Here is a tiny trained network, its code and every weight. The questions are about switching its units off for an input and a target symbol, where a switched-off unit gives its printed mean instead of its output.

import numpy as np


def w(rows, s, z=0):
    codes = np.array(rows[::2]) - 128.0
    scale = np.full(codes.shape[1], s)
    scale[-1] = z or s
    return codes * scale


def norm(h):
    return h / np.sqrt((h * h).mean(-1, keepdims=True) + 1e-5)


def f(y):
    return np.maximum(y, 0)


def softmax(a):
    e = np.exp(a - a.max(-1, keepdims=True))
    return e / e.sum(-1, keepdims=True)


def log_softmax(a):
    a = a - a.max(-1, keepdims=True)
    return a - np.log(np.exp(a).sum(-1, keepdims=True))


def net(x, mask):
    ids = ['αδεζμφ'.index(c) for c in x.split()]
    T = len(ids)
    res = E[ids] + P[:T]
    u = 0
    for l in range(2):
        q, k, v = (norm(res) @ M[l].T for M in (Q, K, V))
        z = softmax(np.where(np.tri(T) > 0, q @ k.T / 2**0.5, -1e9)) @ v
        res = res + np.where(mask[u], z, O[l][:, -1]) @ O[l][:, :-1]
        u += 1
        y = f(norm(res) @ A[l][:, :-1].T + A[l][:, -1])
        res = res + np.where(mask[u : u + 4], y, B[l][:, -1]) @ B[l][:, :-1]
        u += 4
    return log_softmax(norm(res)[-1] @ U[:, :-1].T + U[:, -1])


Q, K, V, O, A, B = {}, {}, {}, {}, {}, {}
E = w([
[161,108,112,123,114,216,21],'α',
[141,49,66,133,80,114,209],'δ',
[130,66,99,58,183,150,123],'ε',
[104,46,228,135,138,105,72],'ζ',
[129,74,153,90,100,214,131],'μ',
[128,245,209,89,88,87,74],'φ',
],0.013)
P = w([
[2,99,91,153,68,133,153],'0',
[197,157,81,179,94,94,223],'1',
[165,159,90,156,139,126,157],'2',
[110,168,126,195,146,54,181],'3',
[139,162,92,168,147,106,122],'4',
[110,42,221,164,105,112,143],'5',
[129,52,172,124,118,180,95],'6',
[136,92,179,138,142,168,103],'7',
[101,21,139,96,139,181,65],'8',
[74,128,118,150,174,109,152],'9',
],0.0061)
Q[0] = w([
[191,73,121,132,80,210,218],'0.h1',
[147,120,3,198,52,128,194],'0.h1',
],0.004)
K[0] = w([
[143,48,88,193,147,147,100],'0.h1',
[143,51,140,2,135,89,86],'0.h1',
],0.0062)
V[0] = w([
[135,133,103,118,125,166,254],'0.h1',
[157,116,124,93,248,148,135],'0.h1',
],0.0049)
O[0] = w([
[53,254,88,156,93,174,93,235],'0.h1',
[212,145,166,166,32,251,184,1],'0.h1',
],0.0079,0.0016)
A[0] = w([
[111,127,122,47,184,75,105,184],'0.n1',
[71,144,152,121,253,117,120,251],'0.n2',
[131,157,56,144,120,39,87,180],'0.n3',
[30,16,19,49,98,166,153,145],'0.n4',
],0.0059,0.0012)
B[0] = w([
[216,213,246,143,38,147,107,165],'0.n1',
[254,76,115,129,198,119,210,163],'0.n2',
[189,88,114,149,40,134,130,161],'0.n3',
[139,212,131,195,140,107,142,254],'0.n4',
],0.0077,0.0089)
Q[1] = w([
[112,3,37,33,183,92,163],'1.h1',
[112,74,112,241,42,179,182],'1.h1',
],0.0035)
K[1] = w([
[82,75,17,109,165,162,253],'1.h1',
[71,164,130,158,55,211,175],'1.h1',
],0.0037)
V[1] = w([
[193,96,174,167,117,68,19],'1.h1',
[68,218,255,56,168,156,4],'1.h1',
],0.005)
O[1] = w([
[114,85,78,172,132,143,110,232],'1.h1',
[180,176,47,123,11,100,203,2],'1.h1',
],0.011,0.0025)
A[1] = w([
[135,44,139,239,152,137,237,209],'1.n1',
[154,178,158,93,44,80,203,251],'1.n2',
[83,3,90,197,2,171,184,201],'1.n3',
[26,178,118,179,145,51,103,137],'1.n4',
],0.0059,0.0015)
B[1] = w([
[121,127,84,53,147,180,224,254],'1.n1',
[166,10,169,112,17,140,209,189],'1.n2',
[53,186,97,66,137,40,100,194],'1.n3',
[150,150,138,200,3,160,111,179],'1.n4',
],0.0067,0.0075)
U = w([
[174,45,166,108,66,115,165,166],'α',
[14,154,177,184,139,165,153,78],'δ',
[129,115,173,113,255,98,114,251],'ε',
[85,101,160,34,174,168,148,90],'ζ',
[62,145,69,94,143,56,138,59],'μ',
[83,38,64,90,161,93,113,98],'φ',
],0.0063,0.0019)

Each question gives the input, a string of symbols that net reads in full, and the target symbol t.
The units are the heads (2 rows each of Q, K, V and O) and the neurons (one row each of A and B). Each row of codes is followed by its name. A weight is (code - 128) times the scale printed after its matrix; where a second scale follows, it is the last column's (O, A, B and U).
mask holds one flag per unit, layer by layer, with each layer's heads first. A switched-off unit (its flag False) gives its mean, the last column of its rows in O or B, instead of its output. The means were averaged over made-up inputs and are rounded, as every weight is.
A unit's drop is (log p(t) with every unit on - log p(t) with that unit switched off) / (log p(t) with every unit on - log p(t) with every unit switched off).
The circuit of an input: a set's keep is (log p(t) with only the set's units on - log p(t) with every unit switched off) / (log p(t) with every unit on - log p(t) with every unit switched off). Starting from all 10 units, units are removed one at a time, each time the one whose removal leaves the highest keep (on an exact tie, the one counted first), for as long as the keep stays at least 0.8.
circuit, biggest first: the units of the circuit, biggest drop first
unit that matters most: the unit with the biggest drop
top k neurons: the k neurons with the biggest drops, biggest first
top k neurons in layer l: the k neurons of layer l with the biggest drops, biggest first
drop of u: that unit's drop, to one decimal
input ζ φ δ δ μ δ ε, target ε: top 3 neurons in layer 1	1.n2; 1.n4; 1.n1
input ε φ φ α δ ε φ δ δ, target μ: top 4 neurons	0.n4; 1.n3; 0.n2; 1.n2
input δ ζ μ, target δ: unit that matters most	0.n2
input φ φ φ α, target φ: circuit, biggest first	1.h1; 0.n4; 0.h1; 1.n3
input ε ε ε δ δ, target ζ: top 2 neurons in layer 0	0.n1; 0.n4
input φ δ α μ φ δ μ, target μ: top 2 neurons	1.n3; 0.n1
input δ δ α μ δ δ α μ, target δ: circuit, biggest first	0.n2; 1.n1; 0.h1; 1.n2
input δ ε ε δ μ ε ε δ, target ζ: circuit, biggest first	1.h1; 1.n1
input φ α φ α μ, target μ: top 2 neurons	1.n3; 0.n2
input δ δ α φ ε, target α: top 3 neurons	0.n1; 0.n4; 1.n3
input ε δ ε α φ ζ φ μ δ, target μ: top 2 neurons	1.n3; 0.n4
input δ δ δ δ δ δ, target δ: top 2 neurons in layer 0	0.n4; 0.n2
input δ α ε δ φ δ, target δ: top 2 neurons	0.n2; 0.n3
input φ α α, target φ: top 3 neurons in layer 0	0.n4; 0.n1; 0.n2
input δ μ δ φ, target α: unit that matters most	1.n2
input δ δ δ α δ ε, target ε: drop of 1.n2	0.1
input δ δ δ δ φ ε δ φ φ ε, target α: drop of 0.n1	1.1
input ζ δ δ, target ε: drop of 1.h1	1.0
input ε ε ε δ μ ε δ φ, target α: drop of 1.h1	0.5
